Here is a tiny trained network, its code and every weight. The questions are about switching its units off for an input and a class, where a switched-off unit gives its printed mean instead of its output.

import numpy as np


def w(rows, s, z=0):
    codes = np.array(rows[::2]) - 128.0
    scale = np.full(codes.shape[1], s)
    scale[-1] = z or s
    return codes * scale


def norm(h):
    return h / np.sqrt((h * h).mean(-1, keepdims=True) + 1e-5)


def f(y):
    return y / 2 * (1 + np.tanh(0.7978845608 * (y + 0.044715 * y**3)))


def log_softmax(a):
    a = a - a.max(-1, keepdims=True)
    return a - np.log(np.exp(a).sum(-1, keepdims=True))


def net(x, mask):
    res = np.array(x, float).reshape(1, 7) / 4 @ E
    u = 0
    for l in range(2):
        y = f(norm(res) @ A[l][:, :-1].T + A[l][:, -1])
        res = res + np.where(mask[u : u + 16], y, B[l][:, -1]) @ B[l][:, :-1]
        u += 16
    return log_softmax(norm(res)[-1] @ U[:, :-1].T + U[:, -1])


A, B = {}, {}
E = w([
[205,82,155,177,156,90,241,102],'x0',
[164,132,172,150,172,156,144,110],'x1',
[92,111,89,98,141,239,162,89],'x2',
[82,33,172,115,94,68,174,102],'x3',
[119,131,70,112,252,76,155,90],'x4',
[32,50,90,237,35,122,160,198],'x5',
[101,117,114,3,156,82,143,154],'x6',
],0.0062)
A[0] = w([
[92,112,69,194,93,133,116,156,77],'0.n0',
[159,99,129,134,55,104,157,153,157],'0.n1',
[124,134,136,143,133,107,110,121,82],'0.n2',
[151,129,109,70,117,142,113,161,143],'0.n3',
[129,128,132,54,45,139,164,159,123],'0.n4',
[134,82,160,140,151,71,219,66,84],'0.n5',
[159,138,115,138,107,100,86,102,72],'0.n6',
[128,98,147,29,83,131,147,184,5],'0.n7',
[114,112,126,145,119,158,141,123,64],'0.n8',
[87,135,67,196,97,116,134,173,91],'0.n9',
[116,112,154,128,112,155,140,140,60],'0.n10',
[156,146,172,99,107,63,88,180,85],'0.n11',
[163,158,162,120,125,62,67,164,69],'0.n12',
[155,122,137,186,89,244,151,84,38],'0.n13',
[134,129,83,115,199,154,94,118,117],'0.n14',
[148,146,173,116,127,105,104,119,102],'0.n15',
],0.011,0.0026)
B[0] = w([
[87,140,100,206,76,92,114,212,237],'0.n0',
[75,177,84,45,197,152,82,62,201],'0.n1',
[177,146,92,90,146,134,132,137,121],'0.n2',
[60,141,145,133,155,132,141,129,182],'0.n3',
[132,143,148,154,161,156,211,204,205],'0.n4',
[145,60,155,190,216,74,144,104,255],'0.n5',
[135,113,223,137,128,109,82,132,134],'0.n6',
[140,182,170,76,195,187,236,221,187],'0.n7',
[176,163,102,121,97,139,115,112,140],'0.n8',
[104,47,112,123,118,141,70,210,243],'0.n9',
[161,178,94,122,154,147,137,121,134],'0.n10',
[225,194,148,133,114,126,139,169,183],'0.n11',
[168,172,184,166,50,66,72,94,186],'0.n12',
[183,152,233,198,108,246,120,83,220],'0.n13',
[11,129,204,114,112,134,93,98,207],'0.n14',
[145,115,117,149,109,89,104,160,149],'0.n15',
],0.011,0.0054)
A[1] = w([
[95,77,78,132,134,166,155,154,149],'1.n0',
[81,65,78,134,36,119,106,146,62],'1.n1',
[35,173,106,39,123,122,95,35,20],'1.n2',
[128,80,26,127,76,134,75,187,34],'1.n3',
[147,113,131,167,116,101,39,99,167],'1.n4',
[124,107,15,176,69,116,87,199,117],'1.n5',
[118,172,132,106,71,186,97,160,119],'1.n6',
[165,47,69,131,180,71,157,68,106],'1.n7',
[188,122,106,155,80,254,122,31,61],'1.n8',
[176,44,91,130,149,61,195,29,114],'1.n9',
[65,189,103,71,151,117,97,78,146],'1.n10',
[182,120,112,169,52,233,170,48,4],'1.n11',
[223,168,121,78,85,47,84,136,71],'1.n12',
[158,122,167,156,124,169,136,132,144],'1.n13',
[182,145,92,131,150,136,167,139,62],'1.n14',
[210,200,129,101,55,63,147,79,44],'1.n15',
],0.01,0.0019)
B[1] = w([
[224,161,185,129,113,145,94,136,203],'1.n0',
[142,103,100,96,141,159,79,188,203],'1.n1',
[109,249,50,138,136,128,90,90,185],'1.n2',
[70,129,149,149,102,146,39,195,211],'1.n3',
[123,131,133,84,160,156,199,191,206],'1.n4',
[82,78,154,68,116,196,34,78,253],'1.n5',
[149,55,107,118,208,95,167,74,225],'1.n6',
[90,120,192,166,171,51,132,85,221],'1.n7',
[117,129,48,219,80,128,199,126,205],'1.n8',
[69,93,134,184,206,39,77,120,227],'1.n9',
[114,195,100,120,77,129,113,90,176],'1.n10',
[179,82,64,192,102,165,191,82,189],'1.n11',
[233,87,130,91,60,127,119,75,196],'1.n12',
[65,111,11,114,89,65,160,169,187],'1.n13',
[65,126,151,93,108,141,135,131,125],'1.n14',
[156,74,112,63,43,92,118,110,178],'1.n15',
],0.015,0.0055)
U = w([
[74,248,87,100,129,146,100,58,29],'0',
[116,167,163,70,167,174,199,190,66],'1',
[124,106,63,219,93,197,196,100,97],'2',
[212,142,156,48,62,90,116,106,207],'3',
[82,83,134,112,106,199,38,191,253],'4',
[88,102,172,164,209,44,120,88,177],'5',
],0.013,0.00077)

Each question gives the input, the list of numbers given to net, and the class t.
The units are the neurons (one row each of A and B). Each row of codes is followed by its name. A weight is (code - 128) times the scale printed after its matrix; where a second scale follows, it is the last column's (A, B and U).
mask holds one flag per neuron, layer by layer. A switched-off neuron (its flag False) gives its mean, the last column of its row in B, instead of its output. The means were averaged over made-up inputs and are rounded, as every weight is.
A unit's drop is (log p(t) with every unit on - log p(t) with that unit switched off) / (log p(t) with every unit on - log p(t) with every unit switched off).
The circuit of an input: a set's keep is (log p(t) with only the set's units on - log p(t) with every unit switched off) / (log p(t) with every unit on - log p(t) with every unit switched off). Starting from the 12 units with the biggest drops (on a tie, the unit counted first), units are removed one at a time, each time the one whose removal leaves the highest keep (on an exact tie, the one counted first), for as long as the keep stays at least 0.8.
circuit, biggest first: the units of the circuit, biggest drop first
most important unit: the unit with the biggest drop
top k neurons: the k neurons with the biggest drops, biggest first
drop of u: that unit's drop, to one decimal
input [7,3,8,2,-6,2,7], class 1: circuit, biggest first => (0.n7)
input [-2,-6,6,-3,-6,2,3], class 1: circuit, biggest first => (0.n7; 0.n4)
input [4,-4,-7,0,2,6,5], class 4: circuit, biggest first => (0.n9; 1.n5)
input [-2,4,8,-8,3,4,3], class 2: circuit, biggest first => (0.n13; 1.n8)
input [4,-2,-3,-7,-8,-5,-5], class 2: top 3 neurons => (0.n13; 1.n8; 1.n11)
input [-6,5,-2,6,-6,3,-7], class 2: circuit, biggest first => (0.n13; 1.n11)
input [-7,6,5,-5,-5,-6,1], class 0: circuit, biggest first => (0.n14; 1.n2; 1.n10)
input [-3,6,-3,8,-2,-6,6], class 3: top 2 neurons => (0.n12; 0.n11)
input [-3,8,6,0,-8,-5,5], class 1: top 3 neurons => (0.n7; 0.n4; 0.n3)
input [6,-6,2,-3,1,-7,4], class 0: top 2 neurons => (0.n14; 1.n2)
input [-1,-5,-1,5,8,6,4], class 4: circuit, biggest first => (0.n9; 1.n1)
input [6,3,6,4,-6,-5,7], class 1: top 2 neurons => (0.n7; 0.n4)
input [-2,7,-1,-2,-4,-3,5], class 3: top 2 neurons => (0.n12; 0.n11)
input [-8,-1,3,8,8,0,-5], class 0: most important unit => 1.n2
input [8,3,8,-5,1,-6,3], class 2: top 2 neurons => (1.n8; 0.n1)
input [5,3,-8,-3,4,7,0], class 4: top 3 neurons => (0.n9; 0.n0; 1.n5)
input [7,1,7,-3,6,7,0], class 5: top 3 neurons => (0.n5; 1.n7; 1.n9)
input [5,-8,6,6,4,4,-8], class 4: top 2 neurons => (0.n0; 0.n9)
input [4,-6,-4,-8,-5,-1,-5], class 2: top 2 neurons => (0.n13; 1.n8)
input [3,-5,-2,-5,-3,0,2], class 3: most important unit => 0.n12
input [-2,-5,-3,8,2,3,1], class 4: top 2 neurons => (0.n9; 0.n0)
input [0,4,7,1,4,1,0], class 2: drop of 0.n13 => 0.4
input [4,-6,6,7,-2,-5,-6], class 2: drop of 1.n8 => 0.2
input [2,4,6,2,-6,2,5], class 1: drop of 0.n4 => 0.5
